Here is a tiny trained network, its code and every weight. The questions are about switching its units off for an input and a class, where a switched-off unit gives its printed mean instead of its output.

import numpy as np


def w(rows, s, z=0):
    codes = np.array(rows[::2]) - 128.0
    scale = np.full(codes.shape[1], s)
    scale[-1] = z or s
    return codes * scale


def f(y):
    return np.maximum(y, 0)


def log_softmax(a):
    a = a - a.max(-1, keepdims=True)
    return a - np.log(np.exp(a).sum(-1, keepdims=True))


def net(x, mask):
    res = np.array(x, float).reshape(1, 6) / 4 @ E
    y = f(res @ A[0][:, :-1].T + A[0][:, -1])
    res = res + np.where(mask, y, B[0][:, -1]) @ B[0][:, :-1]
    return log_softmax(res[-1] @ U[:, :-1].T + U[:, -1])


A, B = {}, {}
E = w([
[127,128,130],'x0',
[2,59,118],'x1',
[94,248,58],'x2',
[131,126,128],'x3',
[127,134,136],'x4',
[132,129,122],'x5',
],0.0081)
A[0] = w([
[153,175,185,75],'neuron 1',
[102,175,154,95],'neuron 2',
[102,121,197,101],'neuron 3',
[148,58,189,147],'neuron 4',
[182,76,118,172],'neuron 5',
[82,110,130,71],'neuron 6',
[197,197,82,155],'neuron 7',
[104,193,99,83],'neuron 8',
[112,135,183,98],'neuron 9',
[194,110,74,90],'neuron 10',
[117,33,172,99],'neuron 11',
[63,88,87,91],'neuron 12',
[107,59,212,157],'neuron 13',
[44,141,178,79],'neuron 14',
[107,190,142,96],'neuron 15',
[132,124,117,115],'neuron 16',
[132,148,166,112],'neuron 17',
[104,142,102,146],'neuron 18',
[71,101,108,64],'neuron 19',
[39,98,190,115],'neuron 20',
[157,71,138,75],'neuron 21',
[68,203,124,83],'neuron 22',
[251,143,103,69],'neuron 23',
[166,148,149,222],'neuron 24',
[146,54,147,54],'neuron 25',
[139,108,164,106],'neuron 26',
[157,126,88,242],'neuron 27',
[125,130,125,192],'neuron 28',
[33,116,146,103],'neuron 29',
[81,188,135,83],'neuron 30',
[82,160,94,120],'neuron 31',
[121,141,146,255],'neuron 32',
],0.013,0.0086)
B[0] = w([
[171,80,106,147],'neuron 1',
[134,171,126,144],'neuron 2',
[147,148,134,153],'neuron 3',
[125,199,128,222],'neuron 4',
[91,186,97,195],'neuron 5',
[171,103,149,151],'neuron 6',
[114,95,139,229],'neuron 7',
[163,168,134,175],'neuron 8',
[169,104,115,134],'neuron 9',
[146,120,133,148],'neuron 10',
[164,190,132,218],'neuron 11',
[205,55,123,189],'neuron 12',
[95,174,138,240],'neuron 13',
[184,104,100,168],'neuron 14',
[169,139,130,160],'neuron 15',
[123,143,123,128],'neuron 16',
[126,89,94,135],'neuron 17',
[122,128,133,169],'neuron 18',
[165,99,117,162],'neuron 19',
[138,83,136,216],'neuron 20',
[172,177,83,158],'neuron 21',
[176,179,133,181],'neuron 22',
[176,60,108,191],'neuron 23',
[88,72,137,219],'neuron 24',
[153,153,101,167],'neuron 25',
[135,136,103,150],'neuron 26',
[102,120,178,237],'neuron 27',
[75,137,142,193],'neuron 28',
[166,76,150,204],'neuron 29',
[172,151,105,162],'neuron 30',
[137,172,159,179],'neuron 31',
[2,95,202,255],'neuron 32',
],0.0081,0.0086)
U = w([
[68,134,188,220],'0',
[65,128,175,204],'1',
[195,54,158,2],'2',
[164,246,158,20],'3',
[46,126,159,143],'4',
],0.012,0.0058)

Each question gives the input, the list of numbers given to net, and the class t.
The units are the neurons (one row each of A and B). Each row of codes is followed by its name. A weight is (code - 128) times the scale printed after its matrix; where a second scale follows, it is the last column's (A, B and U).
mask holds one flag per neuron, in row order. A switched-off neuron (its flag False) gives its mean, the last column of its row in B, instead of its output. The means were averaged over made-up inputs and are rounded, as every weight is.
A unit's drop is (log p(t) with every unit on - log p(t) with that unit switched off) / (log p(t) with every unit on - log p(t) with every unit switched off).
The circuit of an input: a set's keep is (log p(t) with only the set's units on - log p(t) with every unit switched off) / (log p(t) with every unit on - log p(t) with every unit switched off). Starting from the 12 units with the biggest drops (on a tie, the unit counted first), units are removed one at a time, each time the one whose removal leaves the highest keep (on an exact tie, the one counted first), for as long as the keep stays at least 0.8.
circuit, biggest first: the units of the circuit, biggest drop first
most important unit: the unit with the biggest drop
k most important neurons: the k neurons with the biggest drops, biggest first
drop when u is switched off: that unit's drop, to one decimal
input [0,8,4,-1,-5,-1], class 2: most important unit => neuron 12
input [-1,8,-6,7,2,5], class 2: circuit, biggest first => [neuron 12; neuron 29]
input [-1,5,8,-2,1,0], class 3: circuit, biggest first => [neuron 22; neuron 8]
input [4,-3,-7,1,4,-8], class 3: circuit, biggest first => [neuron 4; neuron 11; neuron 21]
input [-4,4,-5,4,5,-2], class 3: circuit, biggest first => [neuron 11; neuron 4; neuron 24]
input [-2,-7,-8,4,6,-4], class 3: 2 most important neurons => [neuron 4; neuron 5]
input [5,6,2,-4,0,-1], class 2: 3 most important neurons => [neuron 12; neuron 29; neuron 14]
input [-4,-6,-7,-4,0,-4], class 3: 3 most important neurons => [neuron 4; neuron 5; neuron 21]
input [1,-5,2,1,2,5], class 2: 3 most important neurons => [neuron 23; neuron 13; neuron 4]
input [-4,4,-8,-7,2,-5], class 3: circuit, biggest first => [neuron 11; neuron 4; neuron 21]
input [8,-7,4,2,2,-8], class 1: 2 most important neurons => [neuron 12; neuron 29]
input [-2,-8,1,-7,6,2], class 2: drop when neuron 26 is switched off => 0.0
input [3,-4,5,8,7,4], class 0: drop when neuron 11 is switched off => 0.1
input [6,-8,1,-3,1,-7], class 2: most important unit => neuron 23
input [6,7,-6,-6,-7,-4], class 2: drop when neuron 29 is switched off => 0.4
